Below are the code and all the weights of a small trained network. Each question names an input and a class and asks about switching units off, where a switched-off unit gives its printed mean instead of its output.

import numpy as np


def w(rows, s, z=0):
    codes = np.array(rows[::2]) - 128.0
    scale = np.full(codes.shape[1], s)
    scale[-1] = z or s
    return codes * scale


def norm(h):
    return h / np.sqrt((h * h).mean(-1, keepdims=True) + 1e-5)


def f(y):
    return np.maximum(y, 0)


def log_softmax(a):
    a = a - a.max(-1, keepdims=True)
    return a - np.log(np.exp(a).sum(-1, keepdims=True))


def net(x, mask):
    res = np.array(x, float).reshape(1, 4) / 4 @ E
    u = 0
    for l in range(4):
        y = f(norm(res) @ A[l][:, :-1].T + A[l][:, -1])
        res = res + np.where(mask[u : u + 9], y, B[l][:, -1]) @ B[l][:, :-1]
        u += 9
    return log_softmax(norm(res)[-1] @ U[:, :-1].T + U[:, -1])


A, B = {}, {}
E = w([
[161,143,159,254,94,212],'x0',
[180,72,112,151,202,113],'x1',
[149,86,227,96,47,81],'x2',
[116,53,73,58,155,254],'x3',
],0.0059)
A[0] = w([
[200,23,95,133,148,152,96],'L0N0',
[181,145,114,163,125,34,90],'L0N1',
[114,177,90,52,51,177,146],'L0N2',
[147,163,172,108,63,103,96],'L0N3',
[118,36,136,169,102,105,134],'L0N4',
[81,175,93,108,156,104,170],'L0N5',
[203,172,210,182,132,254,5],'L0N6',
[119,56,165,110,138,230,113],'L0N7',
[197,73,226,110,64,198,160],'L0N8',
],0.008,0.0032)
B[0] = w([
[77,76,154,161,71,76,211],'L0N0',
[81,107,87,154,113,104,211],'L0N1',
[55,68,144,157,75,146,205],'L0N2',
[155,185,98,149,69,176,192],'L0N3',
[225,129,54,122,114,143,174],'L0N4',
[95,215,225,144,148,172,194],'L0N5',
[100,177,2,192,146,104,228],'L0N6',
[107,123,31,54,121,112,237],'L0N7',
[191,155,103,128,143,160,254],'L0N8',
],0.0071,0.0053)
A[1] = w([
[117,43,165,161,129,175,39],'L1N0',
[136,171,160,149,133,59,8],'L1N1',
[131,85,142,93,85,105,132],'L1N2',
[168,196,164,155,163,93,121],'L1N3',
[159,164,162,30,110,91,225],'L1N4',
[132,147,77,180,91,121,125],'L1N5',
[195,115,248,140,133,121,98],'L1N6',
[86,117,152,73,133,120,20],'L1N7',
[96,154,128,143,136,149,59],'L1N8',
],0.011,0.0015)
B[1] = w([
[52,67,85,209,146,136,142],'L1N0',
[147,134,216,159,157,137,192],'L1N1',
[106,254,33,147,164,133,170],'L1N2',
[137,109,66,117,145,99,195],'L1N3',
[118,138,216,128,224,238,186],'L1N4',
[85,129,156,46,92,84,254],'L1N5',
[175,151,99,159,174,172,143],'L1N6',
[159,149,149,85,158,52,164],'L1N7',
[160,145,115,163,162,150,167],'L1N8',
],0.0058,0.0067)
A[2] = w([
[45,104,79,182,215,115,203],'L2N0',
[135,58,104,156,202,78,111],'L2N1',
[112,173,172,156,198,116,173],'L2N2',
[254,31,100,157,175,83,104],'L2N3',
[164,142,110,153,157,201,104],'L2N4',
[101,122,167,125,162,152,58],'L2N5',
[119,124,150,144,131,90,7],'L2N6',
[175,84,76,254,76,165,103],'L2N7',
[132,192,235,191,82,127,189],'L2N8',
],0.0091,0.002)
B[2] = w([
[195,135,138,95,64,130,254],'L2N0',
[2,149,187,138,117,192,180],'L2N1',
[162,71,92,96,96,153,211],'L2N2',
[84,140,186,182,88,207,180],'L2N3',
[242,156,97,80,147,90,163],'L2N4',
[85,61,119,145,196,66,146],'L2N5',
[141,70,40,123,101,42,141],'L2N6',
[66,234,65,110,190,80,226],'L2N7',
[111,80,51,155,180,141,227],'L2N8',
],0.0083,0.0069)
A[3] = w([
[126,98,172,58,190,128,155],'L3N0',
[129,147,140,163,115,72,120],'L3N1',
[141,98,182,107,183,113,84],'L3N2',
[110,136,114,230,123,29,100],'L3N3',
[115,165,99,145,145,81,187],'L3N4',
[225,180,157,210,143,2,238],'L3N5',
[150,176,48,129,141,190,255],'L3N6',
[62,151,166,40,136,167,166],'L3N7',
[182,202,105,141,11,104,184],'L3N8',
],0.0086,0.0024)
B[3] = w([
[149,228,100,186,189,87,157],'L3N0',
[121,145,64,86,111,175,145],'L3N1',
[40,216,59,80,131,122,139],'L3N2',
[103,49,78,87,107,187,178],'L3N3',
[127,136,157,77,72,175,182],'L3N4',
[188,109,125,54,133,137,173],'L3N5',
[183,74,254,141,138,103,247],'L3N6',
[169,117,112,201,91,118,180],'L3N7',
[74,127,194,157,215,74,196],'L3N8',
],0.0078,0.011)
U = w([
[111,233,13,124,207,103,143],'0',
[148,4,8,42,71,211,133],'1',
[20,135,193,217,57,244,147],'2',
[247,146,199,100,165,177,143],'3',
[100,66,151,97,101,76,136],'4',
[102,80,115,136,126,75,6],'5',
[104,76,110,146,124,58,17],'6',
[106,86,115,135,121,90,11],'7',
],0.013,0.02)

Each question gives the input, the list of numbers given to net, and the class t.
The units are the neurons (one row each of A and B). Each row of codes is followed by its name. A weight is (code - 128) times the scale printed after its matrix; where a second scale follows, it is the last column's (A, B and U).
mask holds one flag per neuron, layer by layer. A switched-off neuron (its flag False) gives its mean, the last column of its row in B, instead of its output. The means were averaged over made-up inputs and are rounded, as every weight is.
A unit's drop is (log p(t) with every unit on - log p(t) with that unit switched off) / (log p(t) with every unit on - log p(t) with every unit switched off).
The circuit of an input: a set's keep is (log p(t) with only the set's units on - log p(t) with every unit switched off) / (log p(t) with every unit on - log p(t) with every unit switched off). Starting from the 12 units with the biggest drops (on a tie, the unit counted first), units are removed one at a time, each time the one whose removal leaves the highest keep (on an exact tie, the one counted first), for as long as the keep stays at least 0.8.
circuit, biggest first: the units of the circuit, biggest drop first
unit that matters most: the unit with the biggest drop
top k neurons: the k neurons with the biggest drops, biggest first
top k neurons in layer l: the k neurons of layer l with the biggest drops, biggest first
input [3,8,-7,-5], class 2: unit that matters most	L2N1
input [7,5,-4,7], class 0: top 2 neurons in layer 0	L0N6; L0N0
input [8,2,8,-6], class 0: circuit, biggest first	L2N7; L2N8
input [8,-4,3,-3], class 0: top 2 neurons	L2N7; L0N6
input [-6,8,1,0], class 2: circuit, biggest first	L2N1; L2N3
input [5,0,-3,5], class 0: top 3 neurons	L0N6; L2N7; L3N3
input [6,-7,7,-7], class 1: circuit, biggest first	L3N3; L3N5; L2N8
input [-5,-6,-2,5], class 2: circuit, biggest first	L0N2; L0N5; L2N2
input [-4,-8,3,-7], class 2: circuit, biggest first	L0N3; L1N4
input [-8,6,-5,8], class 0: circuit, biggest first	L3N0; L3N3
input [0,0,3,3], class 4: top 3 neurons in layer 0	L0N0; L0N2; L0N5
input [0,6,4,5], class 2: top 3 neurons	L2N3; L0N0; L1N5
input [-1,-5,-8,7], class 3: top 3 neurons	L3N6; L1N5; L0N5
input [-2,5,1,-2], class 2: circuit, biggest first	L2N1
input [2,-4,6,-5], class 3: top 2 neurons	L0N6; L0N0
input [0,8,8,-8], class 1: circuit, biggest first	L3N3; L3N6
input [6,-1,-8,-5], class 3: top 3 neurons in layer 3	L3N6; L3N5; L3N4
input [6,8,-6,2], class 2: top 2 neurons in layer 0	L0N0; L0N3
input [-5,-6,-3,0], class 2: top 3 neurons	L0N2; L2N4; L3N5
input [7,2,-2,-2], class 0: circuit, biggest first	L2N7
input [-6,0,8,5], class 3: top 2 neurons	L1N2; L0N8
input [1,-6,7,2], class 3: top 3 neurons in layer 0	L0N8; L0N0; L0N6
input [0,-5,5,-7], class 1: top 4 neurons	L2N8; L3N3; L2N0; L0N1
input [-1,-4,-4,-5], class 1: top 2 neurons	L0N7; L2N8
input [-6,-5,-7,-4], class 3: top 2 neurons in layer 2	L2N2; L2N7
input [-2,-7,8,-8], class 1: top 3 neurons	L2N8; L3N3; L2N0
input [4,8,4,-2], class 2: circuit, biggest first	L2N3
